Below are the code and all the weights of a small trained network. Each question names an input and a class and asks about switching units off, where a switched-off unit gives its printed mean instead of its output.

import numpy as np


def w(rows, s, z=0):
    codes = np.array(rows[::2]) - 128.0
    scale = np.full(codes.shape[1], s)
    scale[-1] = z or s
    return codes * scale


def f(y):
    return y / 2 * (1 + np.tanh(0.7978845608 * (y + 0.044715 * y**3)))


def log_softmax(a):
    a = a - a.max(-1, keepdims=True)
    return a - np.log(np.exp(a).sum(-1, keepdims=True))


def net(x, mask):
    res = np.array(x, float).reshape(1, 4) / 4 @ E
    y = f(res @ A[0][:, :-1].T + A[0][:, -1])
    res = res + np.where(mask, y, B[0][:, -1]) @ B[0][:, :-1]
    return log_softmax(res[-1] @ U[:, :-1].T + U[:, -1])


A, B = {}, {}
E = w([
[34,147,59,5,111],'x0',
[181,146,130,45,241],'x1',
[222,31,70,83,107],'x2',
[116,117,125,141,136],'x3',
],0.011)
A[0] = w([
[203,157,114,108,238,229],'N0',
[191,132,101,163,73,122],'N1',
[27,128,121,130,99,117],'N2',
[93,164,160,249,177,92],'N3',
[190,36,146,105,208,157],'N4',
[86,116,100,124,54,171],'N5',
[77,201,98,122,98,166],'N6',
[147,194,255,189,151,187],'N7',
[94,192,118,151,108,125],'N8',
[116,217,133,86,199,129],'N9',
[179,82,76,182,126,143],'N10',
[89,148,121,155,27,252],'N11',
[116,73,125,146,54,219],'N12',
[64,205,144,83,163,44],'N13',
[46,144,123,112,149,122],'N14',
[127,23,37,54,88,38],'N15',
[164,102,149,167,30,58],'N16',
[65,162,105,160,39,245],'N17',
[157,62,138,162,81,218],'N18',
[95,159,149,129,43,130],'N19',
[65,124,107,127,76,152],'N20',
[169,83,163,109,44,185],'N21',
],0.011,0.0038)
B[0] = w([
[167,121,65,91,223,230],'N0',
[118,71,123,166,82,173],'N1',
[183,84,144,67,125,192],'N2',
[139,185,121,106,120,225],'N3',
[216,112,94,128,177,212],'N4',
[162,163,133,131,76,188],'N5',
[184,108,172,68,164,188],'N6',
[72,253,66,138,120,247],'N7',
[162,137,158,40,147,172],'N8',
[83,75,157,64,219,202],'N9',
[150,85,88,167,75,181],'N10',
[190,127,117,157,57,224],'N11',
[80,199,91,201,31,196],'N12',
[94,49,154,67,127,194],'N13',
[169,67,152,89,167,179],'N14',
[48,254,100,124,117,228],'N15',
[55,81,112,193,94,191],'N16',
[223,163,178,99,63,229],'N17',
[136,90,158,154,62,199],'N18',
[220,98,127,149,100,183],'N19',
[210,144,133,111,125,184],'N20',
[132,124,107,159,85,182],'N21',
],0.0079,0.013)
U = w([
[115,235,141,99,80,202],'0',
[249,90,123,87,147,150],'1',
[76,208,68,91,221,194],'2',
[78,44,176,64,198,2],'3',
[118,50,109,152,102,24],'4',
],0.013,0.0034)

Each question gives the input, the list of numbers given to net, and the class t.
The units are the neurons (one row each of A and B). Each row of codes is followed by its name. A weight is (code - 128) times the scale printed after its matrix; where a second scale follows, it is the last column's (A, B and U).
mask holds one flag per neuron, in row order. A switched-off neuron (its flag False) gives its mean, the last column of its row in B, instead of its output. The means were averaged over made-up inputs and are rounded, as every weight is.
A unit's drop is (log p(t) with every unit on - log p(t) with that unit switched off) / (log p(t) with every unit on - log p(t) with every unit switched off).
The circuit of an input: a set's keep is (log p(t) with only the set's units on - log p(t) with every unit switched off) / (log p(t) with every unit on - log p(t) with every unit switched off). Starting from the 12 units with the biggest drops (on a tie, the unit counted first), units are removed one at a time, each time the one whose removal leaves the highest keep (on an exact tie, the one counted first), for as long as the keep stays at least 0.8.
units of the circuit, in order: the units of the circuit, biggest drop first
most important unit: the unit with the biggest drop
top k neurons: the k neurons with the biggest drops, biggest first
drop of u: that unit's drop, to one decimal
input [8,1,4,-7], class 2: top 2 neurons => [N15, N17]
input [2,8,-7,-8], class 3: units of the circuit, in order => [N13, N9]
input [4,1,1,-4], class 2: units of the circuit, in order => [N17, N11]
input [8,8,3,-1], class 2: most important unit => N15
input [1,5,-7,8], class 3: units of the circuit, in order => [N13, N9]
input [1,-7,-1,-2], class 1: top 4 neurons => [N15, N7, N19, N2]
input [7,-4,0,-6], class 1: top 2 neurons => [N7, N2]
input [5,0,5,1], class 0: top 2 neurons => [N0, N9]
input [-8,-4,0,-7], class 0: top 2 neurons => [N7, N3]
input [8,2,-6,-8], class 3: top 2 neurons => [N9, N13]
input [2,-7,5,-5], class 0: top 2 neurons => [N15, N12]
input [0,-6,6,-6], class 4: top 3 neurons => [N7, N16, N1]
input [1,4,4,-6], class 2: drop of N15 => 0.2
input [1,8,1,-3], class 2: drop of N18 => 0.2
input [7,-1,5,-3], class 0: drop of N15 => 0.1
input [-1,7,-4,3], class 2: drop of N16 => 0.0
input [8,-8,0,-2], class 1: most important unit => N2
